B, the same points and some others measured another way; then each row and its match in B
B:
1: -5  22  -142  23  81  -59  -48  112  -65  10  78  -89  -157  -105  -42  55  -173  104  -47  24
2: -95  206  2  -49  -25  138  15  122  141  -41  -53  -20  42  50  97  -74  150  106  -131  97
3: -116  193  27  -58  11  150  -27  2  35  -43  2  -30  32  101  105  -216  171  54  -215  61
4: 50  -78  150  24  -64  -19  116  37  197  77  -181  -45  -13  -41  -43  110  141  103  129  -33
5: -50  205  -10  -85  199  6  -42  9  -88  -32  185  -109  -44  42  -16  103  -32  -102  -48  33
6: 7  -167  9  29  7  -81  15  -19  -18  67  -95  -74  -128  -52  -40  -82  -19  104  -28  -60
7: 226  -136  -142  403  -361  106  -141  -74  -43  144  -34  233  -26  -215  -75  -460  -148  252  -273  2
8: 99  194  -182  279  -146  163  -338  -154  -114  29  274  83  -139  -202  -26  -303  -118  178  -328  1
9: 248  2  106  253  -132  33  -47  -139  30  123  133  47  -56  -189  -186  122  -30  106  130  -54
10: -47  117  79  -122  156  -5  150  132  41  -24  80  -167  -65  38  -40  278  27  76  162  54
11: 176  -12  -151  356  -294  114  -215  -70  4  106  25  161  -74  -242  -54  -331  -110  239  -250  -4
12: -61  -48  -3  -27  42  -23  -22  -30  -28  35  -118  -25  -7  53  47  -228  47  -54  -196  -22
13: -69  262  20  -142  220  48  48  64  -87  -49  173  -76  64  132  10  91  4  -168  -54  91
14: 72  258  73  -57  243  -17  33  3  -107  0  286  -76  54  40  -125  344  -84  -247  133  49
15: 169  69  -215  406  -397  200  -254  16  113  71  41  160  -138  -333  -26  -306  -95  457  -253  39
16: 83  -6  100  42  -27  7  132  59  80  68  -85  26  76  5  -62  67  44  2  77  29
17: 183  84  23  253  -134  75  -194  -211  -39  111  65  167  88  -97  -78  -210  -6  -136  -192  -47
18: -57  156  -16  6  -56  107  -36  90  148  -10  -86  7  23  -8  75  -91  119  91  -142  61
19: -100  183  73  -206  222  44  206  127  -91  -46  53  -47  164  253  37  11  51  -200  -55  134
20: -110  104  87  -111  95  -2  -13  14  152  -17  -65  -157  -92  5  47  118  176  55  21  -28
21: -10  178  -201  88  -58  105  -109  143  -8  -10  12  93  47  -45  58  -230  -96  37  -296  118
22: 162  -100  -3  209  -202  59  84  40  4  110  -87  146  69  -63  -70  -210  -58  130  -75  47
23: 67  146  -12  124  -88  141  -30  11  7  16  147  13  -47  -71  -31  -56  -1  201  -66  64
24: 99  4  153  24  21  -3  140  -15  4  84  -56  64  167  82  -76  24  58  -176  45  18
25: 95  39  98  -17  87  -53  152  86  26  67  -48  31  155  52  -87  180  -13  -219  104  39
26: 18  262  -2  22  -13  135  33  130  94  -15  67  36  98  11  11  63  41  27  -42  120
27: -125  -143  53  -197  157  -127  226  173  32  15  -232  -135  -11  126  34  26  45  -26  37  21
28: -91  278  76  -102  170  66  -101  -88  6  -47  179  -146  -69  42  24  96  132  -55  -47  -6
29: -135  213  -21  -152  254  -4  -101  -40  -117  -58  178  -157  -83  76  38  21  7  -127  -134  7
30: 103  -89  167  -41  55  -87  303  151  86  94  -175  16  164  74  -109  237  20  -135  225  44
31: -26  -9  -48  -74  123  -60  142  178  -61  8  -20  -56  -1  49  -27  51  -103  -13  -3  72
32: -113  213  -80  -57  81  114  -64  35  -88  -55  96  -21  18  96  91  -235  21  -15  -280  89
33: -45  129  35  -114  173  -27  82  93  0  -17  64  -114  -14  53  -24  188  1  -55  59  45
34: 193  -29  21  248  -217  86  -3  -43  24  120  -41  172  92  -90  -86  -194  -21  62  -94  21
35: 219  127  89  208  -87  52  -88  -122  45  110  69  138  129  -100  -127  54  4  -162  0  -16
36: 193  -96  220  258  -287  57  -50  -180  292  146  -137  23  -97  -230  -107  60  221  278  159  -128
37: 7  122  4  -17  -4  78  142  178  54  9  -62  59  157  84  17  -41  21  -32  -65  130
38: 154  -89  107  182  -173  31  36  -57  111  118  -93  58  -6  -108  -91  -35  63  138  50  -37
39: 79  148  86  63  2  57  -23  -36  72  33  115  -39  -31  -68  -73  156  50  47  74  2
40: 141  94  220  45  -22  33  150  12  167  76  -5  0  99  -19  -114  291  127  -26  240  13
41: 139  124  106  65  32  72  130  5  -63  44  205  -1  49  10  -131  150  -34  22  128  71
42: 147  -40  11  128  -34  -18  56  15  -39  92  37  43  12  -70  -120  30  -109  8  41  14
43: -39  199  -216  216  -177  234  -374  -155  -100  -22  184  71  -147  -118  107  -582  -6  256  -525  20
44: 83  18  130  -29  89  -52  165  47  15  73  -75  40  181  91  -81  119  21  -244  79  30
45: 137  278  77  59  66  80  34  27  7  24  228  27  110  -16  -115  267  -30  -121  114  81
46: 21  298  -66  92  -43  172  -132  22  31  -22  172  33  7  -58  16  -66  18  82  -166  83
47: -58  92  -74  -55  117  16  17  86  -98  -27  126  -104  -101  14  2  -9  -82  88  -75  59
48: 173  252  171  148  -168  168  59  48  292  52  31  64  107  -105  -85  275  170  121  190  64
49: 196  42  -43  243  -192  114  30  47  -30  96  40  192  125  -75  -86  -183  -105  68  -110  93
50: 19  222  91  -110  243  -22  92  41  -75  -8  178  -67  101  102  -77  275  -30  -269  98  58
51: 15  34  11  -28  34  9  153  155  10  27  -54  9  87  57  -19  20  -24  -16  1  89
52: -65  231  32  -139  153  51  130  168  28  -35  5  -13  173  155  39  86  54  -187  -40  129
53: -33  97  60  -123  178  -49  142  146  31  -15  74  -166  -68  17  -54  317  -13  32  177  45
54: 57  -140  84  -73  82  -131  315  236  66  74  -188  -39  82  49  -94  239  -55  -49  220  55
55: -98  193  -20  -147  280  -42  -64  -13  -134  -38  142  -112  -4  97  13  53  -36  -250  -114  17
56: -25  12  -26  -51  67  -19  105  126  -30  26  -88  14  87  77  9  -76  -35  -89  -96  67
57: 29  -286  154  -86  46  -169  333  160  107  100  -311  -80  24  54  -79  160  36  19  229  -11
58: -2  82  28  -89  165  -55  122  135  -16  1  69  -108  -19  26  -63  249  -63  -38  122  50
59: 41  -59  152  -45  127  -100  86  -55  -1  59  21  -141  -92  -14  -109  219  32  -10  180  -65
60: 45  -27  -37  82  27  -41  -75  -52  -64  49  92  -75  -165  -120  -73  3  -87  108  -24  -47
61: 238  -96  105  280  -234  42  -14  -113  104  147  -31  88  -33  -187  -143  -21  26  182  81  -56
62: -15  150  34  108  -107  129  -220  -158  125  16  30  -33  -117  -110  44  -152  176  168  -169  -59
63: 62  60  42  23  35  24  85  35  -53  47  17  53  120  62  -48  -41  -22  -119  -45  60
64: -75  239  -98  7  -11  157  -82  77  5  -46  83  3  -4  18  88  -192  34  111  -246  102
65: 51  54  116  -27  41  45  218  92  3  24  55  -37  46  69  -68  115  23  74  125  82
66: 121  -32  56  146  -79  23  -7  -76  -1  80  39  10  -57  -90  -90  -36  -4  110  8  -27
67: 75  69  114  -37  108  4  188  45  -83  48  30  51  200  145  -71  43  -11  -234  33  78
68: 89  34  159  79  2  -3  -61  -168  76  62  109  -112  -153  -120  -107  183  99  114  149  -98
69: -182  32  27  -199  186  7  107  56  -84  -57  42  -200  -128  141  68  -78  70  118  -72  40
70: -87  148  -67  -143  274  -42  14  70  -194  -40  164  -103  -7  113  0  25  -119  -189  -111  64
71: 77  195  -245  141  24  72  -146  70  -220  7  243  104  24  -62  -40  -185  -280  -65  -284  113
72: -74  49  -84  -12  60  26  -69  4  -81  -15  79  -94  -150  -17  33  -150  -35  139  -166  15

-81  -122  -106  103  -8  -208  -209  48  -34  54  -54  -244  276  257  223  -81  -233  256  52  91  65  3  -91  17  21
32
-152  -50  269  -108  13  57  138  197  -274  158  -84  -158  442  520  81  290  -68  184  11  -162  316  218  214  -128  239
55
54  102  121  -64  85  138  38  -28  30  -162  412  -34  -182  -402  -126  -365  -227  -49  108  16  -367  -360  -76  -93  -99
2
-139  -13  83  -69  211  101  332  167  35  -73  83  161  -104  212  -44  98  -23  23  -160  38  138  -19  114  226  -148
25
116  -109  -103  18  49  -43  97  90  121  -55  -126  233  -115  -123  -113  -41  -44  14  -180  123  -112  78  -207  185  -203
54
37  26  -50  -49  124  -63  111  -1  21  -139  -66  12  9  -152  -33  33  399  74  125  25  -102  338  -234  -22  99
41
127  -14  -217  115  33  -187  -72  -13  108  -79  -165  72  72  -216  1  -1  115  75  23  90  -188  194  -360  -38  0
65
-201  -121  5  84  178  -119  130  84  -14  -17  -226  -168  64  404  162  -207  148  311  89  120  131  519  -114  150  56
71
93  15  364  -613  136  321  367  56  -154  -285  502  21  -314  -363  -310  182  670  -105  123  -127  -51  -41  179  139  45
9
50  63  506  -399  61  384  181  21  -179  -150  633  -158  -256  -365  -266  -409  -121  -60  175  -123  -306  -367  187  -114  -12
3
-83  -57  -246  195  153  -162  -37  15  215  -112  24  22  -134  0  117  -287  -232  119  -64  236  -120  -117  -219  224  -259
37
154  -46  263  -207  -51  81  19  8  -180  -14  3  -148  101  -221  -153  -194  185  108  201  -100  -223  314  -144  -225  212
47
-60  113  -103  124  193  -38  60  -33  136  -180  156  1  -111  -197  30  -246  -42  45  98  105  -230  -74  -213  -9  -82
26
-162  17  50  -49  135  -77  155  100  -147  -10  -151  -136  329  358  138  313  363  201  126  -72  251  436  0  -67  273
14
-128  -25  -72  156  167  -63  61  51  108  -62  18  -24  -79  100  87  -321  -247  142  -15  154  -83  -15  -134  125  -155
21
-11  -102  -201  47  114  -98  122  127  175  -82  -41  234  -101  76  5  129  -83  24  -257  164  64  -88  -93  331  -275
30
-237  96  337  -349  338  360  590  188  -60  -213  473  151  -295  175  -149  212  215  -88  -96  -67  212  -208  389  285  -131
35
-179  -96  -34  29  180  -47  196  150  56  -39  -55  47  -20  351  91  33  -40  150  -131  111  190  110  21  278  -139
67
124  -78  -25  -82  -92  -115  -15  123  -129  88  -239  53  410  102  -11  479  168  78  -56  -91  132  252  -92  -112  184
60
132  -84  -76  -109  -119  -139  -42  146  -129  97  -204  91  471  133  19  684  152  41  -135  -104  222  117  -31  -71  160
59
168  98  -364  -48  -5  -122  -7  99  149  -121  173  410  168  -279  -48  870  23  -245  -318  -9  81  -588  -36  102  -172
36
-63  38  46  -36  87  -33  109  79  -95  -21  -60  -48  240  140  47  223  182  114  77  -65  93  229  -42  -108  173
8
63  -64  201  -274  180  249  330  73  86  -226  320  183  -535  -319  -287  -326  101  -76  -83  86  -226  -109  2  304  -286
22
-35  -53  -90  62  -27  -171  -178  56  -57  46  -17  -166  341  173  167  117  -177  169  34  19  68  -57  -69  -75  75
43
-87  -18  255  -54  117  128  165  72  -84  -23  104  -109  -66  71  -55  -362  -136  131  85  7  -110  118  -5  -27  5
19
4  71  -119  121  74  -44  -22  36  100  -58  159  87  40  -136  20  -27  -346  -15  -68  59  -147  -351  -106  -24  -147
18
151  29  -69  -90  -2  35  70  93  59  -75  165  271  9  -259  -147  300  -112  -151  -200  -14  -90  -354  -38  43  -155
4
136  -83  22  -29  -64  -91  -31  50  -96  55  -253  -24  272  -16  -37  109  146  131  53  -44  -52  384  -213  -156  176
1
160  -50  298  -242  -96  119  23  62  -221  40  50  -97  166  -163  -169  -27  61  55  112  -151  -144  154  -30  -223  188
72
-113  -12  322  -301  216  315  455  180  -44  -126  342  152  -291  80  -193  8  17  -58  -138  -22  81  -165  276  266  -187
24
